Here is a tiny trained network, its code and every weight. The questions are about switching its units off for an input and a class, where a switched-off unit gives its printed mean instead of its output.

import numpy as np


def w(rows, s, z=0):
    codes = np.array(rows[::2]) - 128.0
    scale = np.full(codes.shape[1], s)
    scale[-1] = z or s
    return codes * scale


def norm(h):
    return h / np.sqrt((h * h).mean(-1, keepdims=True) + 1e-5)


def f(y):
    return y / 2 * (1 + np.tanh(0.7978845608 * (y + 0.044715 * y**3)))


def log_softmax(a):
    a = a - a.max(-1, keepdims=True)
    return a - np.log(np.exp(a).sum(-1, keepdims=True))


def net(x, mask):
    res = np.array(x, float).reshape(1, 2) / 4 @ E
    u = 0
    for l in range(3):
        y = f(norm(res) @ A[l][:, :-1].T + A[l][:, -1])
        res = res + np.where(mask[u : u + 10], y, B[l][:, -1]) @ B[l][:, :-1]
        u += 10
    return log_softmax(norm(res)[-1] @ U[:, :-1].T + U[:, -1])


A, B = {}, {}
E = w([
[43,255,214,120],'x0',
[86,175,17,104],'x1',
],0.0087)
A[0] = w([
[116,217,11,120,36],'0.n1',
[102,193,21,107,77],'0.n2',
[193,178,156,135,67],'0.n3',
[167,11,103,120,252],'0.n4',
[95,144,59,102,57],'0.n5',
[191,119,169,110,76],'0.n6',
[226,138,163,101,71],'0.n7',
[78,128,140,185,146],'0.n8',
[77,133,101,131,107],'0.n9',
[165,122,122,115,82],'0.n10',
],0.011,0.0017)
B[0] = w([
[103,10,209,133,239],'0.n1',
[94,66,138,170,233],'0.n2',
[97,81,61,54,136],'0.n3',
[248,218,23,244,255],'0.n4',
[104,95,74,157,179],'0.n5',
[80,80,101,149,150],'0.n6',
[76,79,115,188,149],'0.n7',
[109,125,83,58,146],'0.n8',
[174,72,215,26,149],'0.n9',
[139,106,102,171,130],'0.n10',
],0.012,0.0067)
A[1] = w([
[143,114,116,195,219],'1.n1',
[253,53,182,242,229],'1.n2',
[221,191,110,197,108],'1.n3',
[165,38,25,205,240],'1.n4',
[2,126,155,160,183],'1.n5',
[163,165,95,114,7],'1.n6',
[149,234,112,137,151],'1.n7',
[105,97,214,143,151],'1.n8',
[151,172,169,191,134],'1.n9',
[175,59,123,88,188],'1.n10',
],0.011,0.0017)
B[1] = w([
[219,134,156,133,176],'1.n1',
[138,253,75,101,242],'1.n2',
[174,118,149,174,196],'1.n3',
[44,225,228,153,253],'1.n4',
[133,66,155,138,204],'1.n5',
[125,95,150,95,130],'1.n6',
[124,133,89,21,152],'1.n7',
[163,84,58,187,183],'1.n8',
[158,93,75,92,145],'1.n9',
[143,137,152,120,143],'1.n10',
],0.013,0.011)
A[2] = w([
[181,86,81,119,171],'2.n1',
[100,4,146,205,216],'2.n2',
[178,216,138,181,215],'2.n3',
[164,90,130,192,31],'2.n4',
[122,174,160,133,181],'2.n5',
[75,155,144,171,76],'2.n6',
[128,78,97,104,141],'2.n7',
[165,178,89,128,3],'2.n8',
[144,164,179,152,18],'2.n9',
[105,68,125,169,112],'2.n10',
],0.016,0.002)
B[2] = w([
[221,100,156,106,130],'2.n1',
[111,93,197,187,252],'2.n2',
[83,212,83,204,228],'2.n3',
[51,150,164,68,156],'2.n4',
[104,156,112,110,160],'2.n5',
[250,120,146,117,152],'2.n6',
[174,169,164,151,144],'2.n7',
[82,129,150,168,162],'2.n8',
[115,100,49,159,151],'2.n9',
[141,103,175,142,179],'2.n10',
],0.019,0.015)
U = w([
[248,126,117,76,26],'0',
[149,113,110,123,12],'1',
[113,57,73,128,18],'2',
[127,220,84,216,224],'3',
[106,45,228,195,217],'4',
[153,88,85,112,2],'5',
[154,37,22,111,6],'6',
[89,147,132,24,204],'7',
],0.016,0.0057)

Each question gives the input, the list of numbers given to net, and the class t.
The units are the neurons (one row each of A and B). Each row of codes is followed by its name. A weight is (code - 128) times the scale printed after its matrix; where a second scale follows, it is the last column's (A, B and U).
mask holds one flag per neuron, layer by layer. A switched-off neuron (its flag False) gives its mean, the last column of its row in B, instead of its output. The means were averaged over made-up inputs and are rounded, as every weight is.
A unit's drop is (log p(t) with every unit on - log p(t) with that unit switched off) / (log p(t) with every unit on - log p(t) with every unit switched off).
unit that matters most: the unit with the biggest drop
top k neurons: the k neurons with the biggest drops, biggest first
top k neurons in layer l: the k neurons of layer l with the biggest drops, biggest first
drop when u is switched off: that unit's drop, to one decimal
input [8,1], class 7: unit that matters most -> 0.n1
input [5,-2], class 7: top 3 neurons in layer 0 -> 0.n2, 0.n1, 0.n4
input [-1,3], class 4: top 2 neurons -> 0.n1, 0.n2
input [4,0], class 7: top 4 neurons -> 0.n2, 0.n1, 0.n7, 2.n2
input [8,-5], class 7: top 2 neurons -> 0.n2, 0.n1
input [4,-1], class 7: top 2 neurons -> 0.n2, 0.n1
input [7,-2], class 7: top 3 neurons in layer 0 -> 0.n1, 0.n2, 0.n4
input [2,-2], class 4: top 2 neurons -> 1.n2, 0.n4
input [5,-3], class 7: top 2 neurons in layer 2 -> 2.n2, 2.n3
input [7,-1], class 7: drop when 0.n1 is switched off -> 1.3
input [7,-3], class 7: drop when 2.n3 is switched off -> 0.3
input [2,-3], class 4: drop when 0.n4 is switched off -> 5.8
input [1,1], class 4: drop when 0.n9 is switched off -> 0.0
